Each row is followed by its class.
[-1.67 -0.88  1.49  0.22 -0.27  0.38 -0.78 -0.23  0.50 -0.50  1.25 -1.92
 -0.91 -1.83  0.01  0.67]
E
[ 0.70  2.71  0.32  6.82  1.17  0.19 -1.52  0.43  0.11 -1.20  3.29  1.32
  2.25  1.42  1.15  0.93]
W
[-1.78  0.83  0.72 -1.87  1.25  0.62 -0.65 -2.14 -0.17 -0.29  2.02  0.90
 -0.29  1.41  0.12 -1.32]
W
[ 4.29 -0.55 -0.54  6.29  1.27 -0.42 -0.71  1.16 -1.66  0.18  1.19  3.74
  3.61  0.34  2.02  0.97]
Q
[-3.21 -2.72  0.31 -8.26  0.47  1.41  0.80 -1.38  0.87  0.61 -1.50 -1.61
 -5.07 -2.54  0.34  0.21]
W
[ 1.01  1.91  0.29  4.46  0.56 -1.33 -0.30  0.19 -1.14 -1.13  0.85  0.46
  4.04  0.97 -1.40  0.18]
E
[-1.09  0.36  0.47  3.00 -1.62  0.02 -2.50  0.09  1.00 -0.63  1.42 -0.90
 -0.20  0.38  1.52  1.24]
W
[-2.59 -1.44  0.81 -1.65  0.17  0.53 -0.32 -0.83  1.56 -0.60  1.16  0.96
 -0.97  0.93  0.84  0.06]
W
[ 0.19  1.21 -0.31  2.75 -1.50 -2.24 -0.13  0.87  0.92 -1.02  0.55 -3.03
  2.19  0.22 -1.54  0.41]
E
[ 0.43  0.83  0.47  3.17  0.11  0.27  0.15 -0.64 -0.64 -1.28  1.39  2.01
  2.91  1.12 -1.68 -1.39]
W
[ 1.17  2.49 -0.81  4.59  0.89 -0.27 -0.27  0.14 -0.13 -0.15  3.46  1.17
  1.74  1.72 -0.19 -0.84]
W
[ 2.41  0.85 -0.80  7.90  0.69 -0.48 -0.40  0.82 -0.80  0.03  2.52  3.47
  3.29  2.16 -0.39 -0.57]
H
[-0.33  0.46  0.06  2.29  0.63 -0.22 -1.29 -0.33 -0.22  0.49  2.11 -0.19
 -1.74 -2.03  2.07  0.39]
W
[ 0.85  0.04  0.01  2.83  1.66  0.19 -0.31 -0.14  0.40 -0.23  2.14  4.30
  1.70  1.61  0.06 -1.29]
W
[-0.46 -0.61  0.56 -0.58 -0.77 -0.13 -0.26  1.39  0.45 -0.23  0.29  1.20
  3.06  0.99 -0.62 -0.67]
W
[ 0.10  0.49 -0.09 -0.47  1.14  0.66 -1.26  0.03  0.07 -0.08  1.89 -1.02
 -1.49 -0.26  1.59  0.59]
W
[ 0.73 -0.20  0.08  1.49  0.67  0.96 -0.33 -0.20 -0.71 -0.19  1.95  2.34
  1.98  0.63 -0.20 -1.04]
E
[-1.21  0.74 -1.40  2.67  1.37 -0.41 -0.97 -0.61  0.32  0.26  1.31  4.05
 -0.55  1.27  2.46 -0.46]
W
[ 0.39  0.09  0.07  1.38 -0.95 -2.00 -0.03  0.84 -0.49  0.10  0.00 -1.94
  2.26  0.44 -2.15  0.24]
H
[-0.24  1.09 -0.06  1.95  0.85 -0.26 -0.72 -1.29  0.10 -0.37  0.82  2.60
  1.79  1.47 -0.29 -2.56]
W
[ 1.07  0.42 -0.92  4.32  0.26 -0.20 -0.49 -0.35 -1.56 -1.35  2.83  0.61
  1.68  0.81  0.43 -0.92]
W
[ 0.31 -0.60 -0.28 -1.43 -0.64  0.20  0.39  0.03 -0.60  0.04 -0.32 -1.60
  0.66 -0.58 -0.03  0.09]
W
[-0.40 -1.07  0.35  2.33 -0.79  0.58  0.04  0.25  0.11 -0.22  1.90  3.24
  1.16  0.25 -0.64 -0.08]
W
[-0.14  1.26  0.10  2.28  1.94  0.04 -0.27  0.38  0.38  1.11  0.06  3.67
  0.03  0.98  3.45  0.78]
W
[ 1.02 -0.36 -0.10  5.55  0.66  0.07  0.98  0.37 -0.30 -0.05  1.33  5.25
  0.87  0.95  1.42  0.37]
W
[-1.22 -0.63  0.27 -1.31 -0.86  0.37  0.32 -0.59  0.53  0.03  0.77 -3.54
  0.28 -0.66 -0.78  0.55]
W
[ 1.09  0.77  0.28  7.18  0.84 -0.49 -0.60 -0.56  2.13 -1.38  2.72  6.64
  4.78  3.88 -1.32 -2.53]
H
[ 3.09 -0.46 -2.03  4.72 -0.51  0.52  0.34  1.75 -2.99 -0.97  1.44 -2.35
  2.75 -1.24 -0.77  0.35]
Q

Each row is followed by its class. Each block has new classes.
[-3.61 -0.31  1.63  1.37 -1.80 -1.33 -2.00  0.60  0.03 -0.56 -1.13  0.13
 -1.31 -0.30 -0.83 -0.22]
Q314
[-1.53  0.09 -0.15 -2.67 -1.12  2.46 -0.89  2.38 -0.39 -0.57  0.22 -0.12
  0.85 -2.55 -0.37  1.04]
Q654
[ 0.44  0.21  0.12 -1.86 -1.27  2.28 -0.68  0.80 -2.16 -1.30  0.72  0.88
  0.68  0.04 -0.45  1.92]
Q779
[-0.44  0.21  0.50 -0.73  0.75  0.17 -0.01  1.01  0.01  0.13 -0.36 -0.81
 -0.24 -1.85  0.30 -0.82]
Q314
[-2.20  0.23  0.72 -0.27 -2.62  0.27 -2.19 -0.38 -1.14  0.42  0.13  2.33
 -1.10  1.22 -0.80  0.50]
Q333
[-2.27  0.38  1.22 -0.58 -1.27  1.76 -0.05  0.37 -0.78  0.88  1.77  2.52
 -0.43 -0.05  0.00  0.60]
Q333
